Below is a small trained network, with its code and all its weights. Each question gives an input and a target symbol and asks what happens when units are switched off, that is, made to give their printed mean instead of their output.

import numpy as np


def w(rows, s, z=0):
    codes = np.array(rows[::2]) - 128.0
    scale = np.full(codes.shape[1], s)
    scale[-1] = z or s
    return codes * scale


def norm(h):
    return h / np.sqrt((h * h).mean(-1, keepdims=True) + 1e-5)


def softmax(a):
    e = np.exp(a - a.max(-1, keepdims=True))
    return e / e.sum(-1, keepdims=True)


def log_softmax(a):
    a = a - a.max(-1, keepdims=True)
    return a - np.log(np.exp(a).sum(-1, keepdims=True))


def net(x, mask):
    ids = ['αγδεζηθλξσω'.index(c) for c in x.split()]
    T = len(ids)
    res = E[ids] + P[:T]
    u = 0
    for l in range(3):
        r = norm(res)
        for j in range(3):
            rows = slice(4 * j, 4 * j + 4)
            q, k, v = (r @ M[l][rows].T for M in (Q, K, V))
            z = softmax(np.where(np.tri(T) > 0, q @ k.T / 4**0.5, -1e9)) @ v
            o = O[l][rows]
            res = res + np.where(mask[u + j], z, o[:, -1]) @ o[:, :-1]
        u += 3
    return log_softmax(norm(res)[-1] @ U[:, :-1].T + U[:, -1])


Q, K, V, O = {}, {}, {}, {}
E = w([
[102,157,143,97,80],'α',
[141,130,187,92,62],'γ',
[163,169,138,41,133],'δ',
[112,129,137,87,95],'ε',
[119,148,162,97,86],'ζ',
[130,102,2,13,129],'η',
[177,181,188,60,70],'θ',
[153,109,91,52,119],'λ',
[251,46,105,213,164],'ξ',
[117,138,44,63,104],'σ',
[144,122,75,16,149],'ω',
],0.0082)
P = w([
[159,104,118,122,196],'0',
[83,254,103,218,83],'1',
[82,205,114,148,93],'2',
[39,143,130,124,105],'3',
[53,99,161,133,150],'4',
[79,101,161,138,129],'5',
[100,108,163,132,122],'6',
[112,133,147,145,90],'7',
[109,127,142,136,78],'8',
[103,131,140,129,63],'9',
],0.0066)
Q[0] = w([
[177,119,166,254,115],'0.h1',
[123,106,72,80,240],'0.h1',
[45,146,139,126,44],'0.h1',
[107,103,250,45,138],'0.h1',
[136,142,153,130,65],'0.h2',
[88,92,148,126,145],'0.h2',
[117,120,130,115,151],'0.h2',
[117,185,87,3,80],'0.h2',
[58,73,118,178,189],'0.h3',
[134,131,153,92,120],'0.h3',
[167,77,70,205,122],'0.h3',
[45,188,105,113,139],'0.h3',
],0.0071)
K[0] = w([
[190,124,126,224,74],'0.h1',
[143,83,71,88,215],'0.h1',
[98,137,141,100,69],'0.h1',
[143,83,254,70,154],'0.h1',
[112,131,170,102,129],'0.h2',
[134,127,109,140,123],'0.h2',
[145,124,110,134,119],'0.h2',
[132,62,165,82,168],'0.h2',
[105,197,112,136,93],'0.h3',
[150,168,178,153,125],'0.h3',
[126,154,130,68,154],'0.h3',
[128,123,90,166,163],'0.h3',
],0.011)
V[0] = w([
[70,81,146,44,104],'0.h1',
[76,125,144,108,116],'0.h1',
[154,131,75,192,115],'0.h1',
[120,84,69,95,177],'0.h1',
[140,114,132,186,87],'0.h2',
[82,98,246,54,130],'0.h2',
[142,254,139,144,152],'0.h2',
[167,56,135,97,185],'0.h2',
[132,35,218,103,183],'0.h3',
[99,170,152,38,73],'0.h3',
[217,137,180,182,146],'0.h3',
[78,144,126,86,158],'0.h3',
],0.0059)
O[0] = w([
[151,225,69,137,60,254],'0.h1',
[111,183,104,83,111,167],'0.h1',
[157,47,217,78,185,88],'0.h1',
[140,139,195,186,73,203],'0.h1',
[181,101,102,62,150,30],'0.h2',
[3,133,83,58,128,128],'0.h2',
[183,110,52,202,177,72],'0.h2',
[50,97,199,132,82,193],'0.h2',
[57,87,74,172,148,41],'0.h3',
[116,152,125,114,198,197],'0.h3',
[112,106,30,101,110,24],'0.h3',
[103,189,181,201,186,163],'0.h3',
],0.0041,0.003)
Q[1] = w([
[127,60,167,160,71],'1.h1',
[61,179,112,131,99],'1.h1',
[158,60,81,115,42],'1.h1',
[109,159,207,107,161],'1.h1',
[119,97,71,204,123],'1.h2',
[103,101,46,170,97],'1.h2',
[74,128,147,127,155],'1.h2',
[196,150,158,222,149],'1.h2',
[100,233,213,148,65],'1.h3',
[57,127,99,53,49],'1.h3',
[128,59,85,134,65],'1.h3',
[210,2,145,174,245],'1.h3',
],0.0085)
K[1] = w([
[141,119,70,90,157],'1.h1',
[111,103,179,104,149],'1.h1',
[204,138,105,117,189],'1.h1',
[120,97,148,113,75],'1.h1',
[94,147,191,178,81],'1.h2',
[129,138,134,156,71],'1.h2',
[133,160,119,151,114],'1.h2',
[123,114,207,58,141],'1.h2',
[122,52,121,114,249],'1.h3',
[188,124,129,163,159],'1.h3',
[129,194,144,129,147],'1.h3',
[81,195,104,99,61],'1.h3',
],0.012)
V[1] = w([
[177,182,142,204,178],'1.h1',
[143,207,91,61,110],'1.h1',
[147,175,134,92,144],'1.h1',
[117,199,121,95,73],'1.h1',
[116,163,156,127,17],'1.h2',
[106,75,196,41,129],'1.h2',
[107,122,194,122,99],'1.h2',
[91,175,179,152,138],'1.h2',
[165,118,151,72,255],'1.h3',
[195,156,198,93,36],'1.h3',
[151,217,97,107,154],'1.h3',
[241,102,133,224,175],'1.h3',
],0.007)
O[1] = w([
[81,67,187,132,105,147],'1.h1',
[140,139,80,137,214,187],'1.h1',
[158,129,135,128,153,162],'1.h1',
[152,162,124,177,182,204],'1.h1',
[166,50,193,111,113,255],'1.h2',
[128,138,121,33,148,116],'1.h2',
[92,101,157,97,153,158],'1.h2',
[100,107,195,122,172,178],'1.h2',
[130,128,139,68,196,155],'1.h3',
[197,166,169,120,48,192],'1.h3',
[194,77,132,164,161,134],'1.h3',
[117,254,147,118,174,201],'1.h3',
],0.0067,0.0052)
Q[2] = w([
[101,78,97,79,13],'2.h1',
[135,160,94,154,158],'2.h1',
[116,100,128,96,13],'2.h1',
[50,122,132,83,20],'2.h1',
[173,184,198,145,217],'2.h2',
[184,127,125,121,33],'2.h2',
[51,110,155,114,175],'2.h2',
[209,115,185,118,29],'2.h2',
[121,153,192,58,102],'2.h3',
[117,83,133,174,136],'2.h3',
[185,175,146,113,143],'2.h3',
[90,155,131,170,108],'2.h3',
],0.011)
K[2] = w([
[248,106,186,205,151],'2.h1',
[117,139,136,82,117],'2.h1',
[222,80,135,206,143],'2.h1',
[235,79,111,156,90],'2.h1',
[65,146,107,59,104],'2.h2',
[141,54,133,122,164],'2.h2',
[110,173,83,200,107],'2.h2',
[100,45,83,97,177],'2.h2',
[126,115,63,173,176],'2.h3',
[71,138,138,98,78],'2.h3',
[127,124,154,173,200],'2.h3',
[139,186,90,157,156],'2.h3',
],0.013)
V[2] = w([
[49,136,162,87,58],'2.h1',
[69,136,171,201,137],'2.h1',
[131,168,81,130,160],'2.h1',
[63,185,82,1,155],'2.h1',
[218,92,45,82,190],'2.h2',
[19,106,125,189,102],'2.h2',
[47,70,147,73,185],'2.h2',
[138,97,215,215,207],'2.h2',
[143,139,111,217,116],'2.h3',
[175,39,155,136,109],'2.h3',
[142,144,135,48,233],'2.h3',
[147,128,100,176,146],'2.h3',
],0.0077)
O[2] = w([
[93,197,176,60,128,115],'2.h1',
[113,154,110,125,202,130],'2.h1',
[124,147,85,121,101,84],'2.h1',
[70,241,138,81,31,41],'2.h1',
[13,167,153,161,113,98],'2.h2',
[158,86,21,62,132,56],'2.h2',
[107,70,131,78,152,105],'2.h2',
[151,240,124,2,165,184],'2.h2',
[149,230,113,133,102,159],'2.h3',
[76,204,170,109,27,252],'2.h3',
[93,86,170,157,206,107],'2.h3',
[121,203,76,159,114,142],'2.h3',
],0.0067,0.0039)
U = w([
[192,156,88,204,26,48],'α',
[125,93,202,66,2,79],'γ',
[173,71,86,10,109,136],'δ',
[56,79,86,164,85,195],'ε',
[215,192,190,119,173,165],'ζ',
[190,148,38,102,198,48],'η',
[82,151,91,237,180,42],'θ',
[52,129,206,208,122,89],'λ',
[128,101,58,92,141,255],'ξ',
[106,125,104,126,234,105],'σ',
[59,68,210,66,178,148],'ω',
],0.013,0.0037)

Each question gives the input, a string of symbols that net reads in full, and the target symbol t.
The units are the heads (4 rows each of Q, K, V and O). Each row of codes is followed by its name. A weight is (code - 128) times the scale printed after its matrix; where a second scale follows, it is the last column's (O and U).
mask holds one flag per head, layer by layer. A switched-off head (its flag False) gives its mean, the last column of its rows in O, instead of its output. The means were averaged over made-up inputs and are rounded, as every weight is.
A unit's drop is (log p(t) with every unit on - log p(t) with that unit switched off) / (log p(t) with every unit on - log p(t) with every unit switched off).
The circuit of an input: a set's keep is (log p(t) with only the set's units on - log p(t) with every unit switched off) / (log p(t) with every unit on - log p(t) with every unit switched off). Starting from all 9 units, units are removed one at a time, each time the one whose removal leaves the highest keep (on an exact tie, the one counted first), for as long as the keep stays at least 0.8.
units of the circuit, in order: the units of the circuit, biggest drop first
unit that matters most: the unit with the biggest drop
which heads matter: for each layer, one digit per head in row order, 1 if its drop is at least 0.15 and else 0, layers parted by /
drop when u is switched off: that unit's drop, to one decimal
input δ ξ α ε, target θ: which heads matter : 101 / 111 / 101
input ω α σ α σ ω α σ σ, target ω: units of the circuit, in order : 0.h3, 1.h3
input ξ η σ, target γ: units of the circuit, in order : 0.h1, 1.h1
input ξ σ σ η δ σ η ω ξ, target α: which heads matter : 011 / 111 / 110
input ξ σ γ ξ σ σ δ σ α α, target α: unit that matters most : 0.h3
input ω σ δ, target ω: units of the circuit, in order : 0.h2, 0.h3, 1.h3
input δ ω δ λ σ ε ε ω σ η, target σ: units of the circuit, in order : 1.h1, 2.h3
input ε σ σ ε η, target δ: units of the circuit, in order : 1.h3, 2.h2, 0.h3, 0.h1
input ε ε ω, target δ: units of the circuit, in order : 2.h2, 0.h2
input λ ω λ σ σ θ, target γ: units of the circuit, in order : 0.h2, 1.h3
input ε σ σ, target δ: units of the circuit, in order : 2.h2, 0.h2
input ω ω η, target ω: units of the circuit, in order : 1.h3, 2.h2
input ε δ ω ε σ ξ σ ξ, target δ: which heads matter : 011 / 011 / 010
input ω ε σ θ ξ ξ, target ω: unit that matters most : 0.h2
input σ η ω λ σ σ σ α ω σ, target ζ: units of the circuit, in order : 0.h3, 1.h1
input ω λ σ γ, target ω: which heads matter : 011 / 001 / 000
input ξ σ ω, target γ: units of the circuit, in order : 1.h1, 0.h1, 0.h3
input γ σ σ σ, target ε: units of the circuit, in order : 0.h2, 1.h3, 1.h1, 2.h2
input λ η σ ζ ω λ λ, target γ: units of the circuit, in order : 0.h2, 1.h3
input ξ ξ ω ω, target α: unit that matters most : 1.h2
input ξ λ λ, target γ: units of the circuit, in order : 1.h1, 0.h3
input θ σ σ, target θ: which heads matter : 010 / 100 / 010
input λ ε ε, target γ: units of the circuit, in order : 0.h2, 1.h3
input ω σ σ ξ ω ξ δ, target ω: which heads matter : 111 / 110 / 110
input α σ ε η σ γ ω, target η: which heads matter : 111 / 101 / 010
input ξ σ ε ζ ε ω σ ξ σ, target α: which heads matter : 111 / 110 / 111
input θ σ ω σ σ ω ζ λ, target θ: unit that matters most : 1.h1
input λ α λ ξ σ η σ ξ, target γ: which heads matter : 110 / 011 / 100
input θ ξ θ η λ θ ξ θ σ, target θ: drop when 0.h3 is switched off : 0.4
